Here is a tiny trained network, its code and every weight. The questions are about switching its units off for an input and a class, where a switched-off unit gives its printed mean instead of its output.

import numpy as np


def w(rows, s, z=0):
    codes = np.array(rows[::2]) - 128.0
    scale = np.full(codes.shape[1], s)
    scale[-1] = z or s
    return codes * scale


def f(y):
    return np.maximum(y, 0)


def log_softmax(a):
    a = a - a.max(-1, keepdims=True)
    return a - np.log(np.exp(a).sum(-1, keepdims=True))


def net(x, mask):
    res = np.array(x, float).reshape(1, 6) / 4 @ E
    y = f(res @ A[0][:, :-1].T + A[0][:, -1])
    res = res + np.where(mask, y, B[0][:, -1]) @ B[0][:, :-1]
    return log_softmax(res[-1] @ U[:, :-1].T + U[:, -1])


A, B = {}, {}
E = w([
[127,123,67,2,34],'x0',
[15,166,143,86,135],'x1',
[137,130,50,85,233],'x2',
[144,210,181,128,165],'x3',
[82,143,66,143,45],'x4',
[180,186,89,139,121],'x5',
],0.0091)
A[0] = w([
[137,50,157,165,142,211],'n0',
[151,131,132,137,167,148],'n1',
[70,122,105,59,116,217],'n2',
[75,142,96,194,135,92],'n3',
[181,102,104,145,164,255],'n4',
[85,143,238,120,117,104],'n5',
[146,150,121,83,182,27],'n6',
[146,71,74,137,163,38],'n7',
[76,149,87,133,156,98],'n8',
[213,125,148,200,175,76],'n9',
[109,131,98,108,218,92],'n10',
[28,104,147,180,146,142],'n11',
[127,125,128,133,226,252],'n12',
[181,143,142,166,134,231],'n13',
[163,124,158,153,184,156],'n14',
[158,138,69,112,155,157],'n15',
[133,7,148,143,139,95],'n16',
[45,104,129,179,125,122],'n17',
[67,153,128,201,132,132],'n18',
[127,202,121,120,105,51],'n19',
[96,101,110,104,70,157],'n20',
[121,135,173,132,141,223],'n21',
],0.013,0.0064)
B[0] = w([
[173,197,136,95,129,214],'n0',
[138,149,138,154,117,179],'n1',
[111,167,65,174,72,211],'n2',
[127,78,102,174,158,159],'n3',
[128,167,169,153,99,225],'n4',
[162,147,173,54,169,202],'n5',
[177,74,94,171,189,155],'n6',
[126,172,194,57,151,159],'n7',
[166,77,87,125,165,159],'n8',
[98,159,98,220,57,236],'n9',
[213,143,124,140,229,189],'n10',
[135,98,150,117,197,202],'n11',
[153,194,137,154,137,253],'n12',
[168,153,126,189,111,221],'n13',
[143,151,118,161,110,217],'n14',
[164,150,159,119,150,180],'n15',
[97,171,194,2,127,183],'n16',
[95,124,133,146,202,179],'n17',
[156,67,134,134,177,183],'n18',
[109,55,146,40,185,150],'n19',
[118,191,103,114,114,183],'n20',
[143,176,194,174,136,200],'n21',
],0.0089,0.013)
U = w([
[132,87,36,107,70,43],'0',
[176,130,214,156,159,146],'1',
[131,193,140,231,57,254],'2',
[104,114,29,186,145,58],'3',
[60,9,107,213,118,184],'4',
[128,132,131,208,76,9],'5',
[69,50,168,197,52,27],'6',
[62,173,100,43,63,142],'7',
],0.011,0.0089)

Each question gives the input, the list of numbers given to net, and the class t.
The units are the neurons (one row each of A and B). Each row of codes is followed by its name. A weight is (code - 128) times the scale printed after its matrix; where a second scale follows, it is the last column's (A, B and U).
mask holds one flag per neuron, in row order. A switched-off neuron (its flag False) gives its mean, the last column of its row in B, instead of its output. The means were averaged over made-up inputs and are rounded, as every weight is.
A unit's drop is (log p(t) with every unit on - log p(t) with that unit switched off) / (log p(t) with every unit on - log p(t) with every unit switched off).
The circuit of an input: a set's keep is (log p(t) with only the set's units on - log p(t) with every unit switched off) / (log p(t) with every unit on - log p(t) with every unit switched off). Starting from the 12 units with the biggest drops (on a tie, the unit counted first), units are removed one at a time, each time the one whose removal leaves the highest keep (on an exact tie, the one counted first), for as long as the keep stays at least 0.8.
circuit, biggest first: the units of the circuit, biggest drop first
top k neurons: the k neurons with the biggest drops, biggest first
drop when u is switched off: that unit's drop, to one decimal
input [-6,-1,1,8,-2,0], class 2: circuit, biggest first : (n9)
input [5,1,0,1,-5,3], class 7: top 2 neurons : (n9; n13)
input [2,8,-8,-7,8,-7], class 7: top 2 neurons : (n20; n5)
input [-5,-4,7,-3,-2,-2], class 2: top 2 neurons : (n9; n5)
input [-2,8,3,-8,8,-1], class 3: top 2 neurons : (n20; n2)
input [-6,6,3,4,-1,8], class 1: top 2 neurons : (n10; n2)
input [3,-2,-7,5,-2,-8], class 1: top 2 neurons : (n5; n9)
input [1,0,4,2,4,6], class 3: top 2 neurons : (n21; n9)
input [3,6,2,-5,3,-4], class 3: drop when n9 is switched off : -0.1
input [-6,4,1,8,1,5], class 1: drop when n2 is switched off : 0.4
input [-6,3,8,4,6,5], class 1: drop when n10 is switched off : 0.2
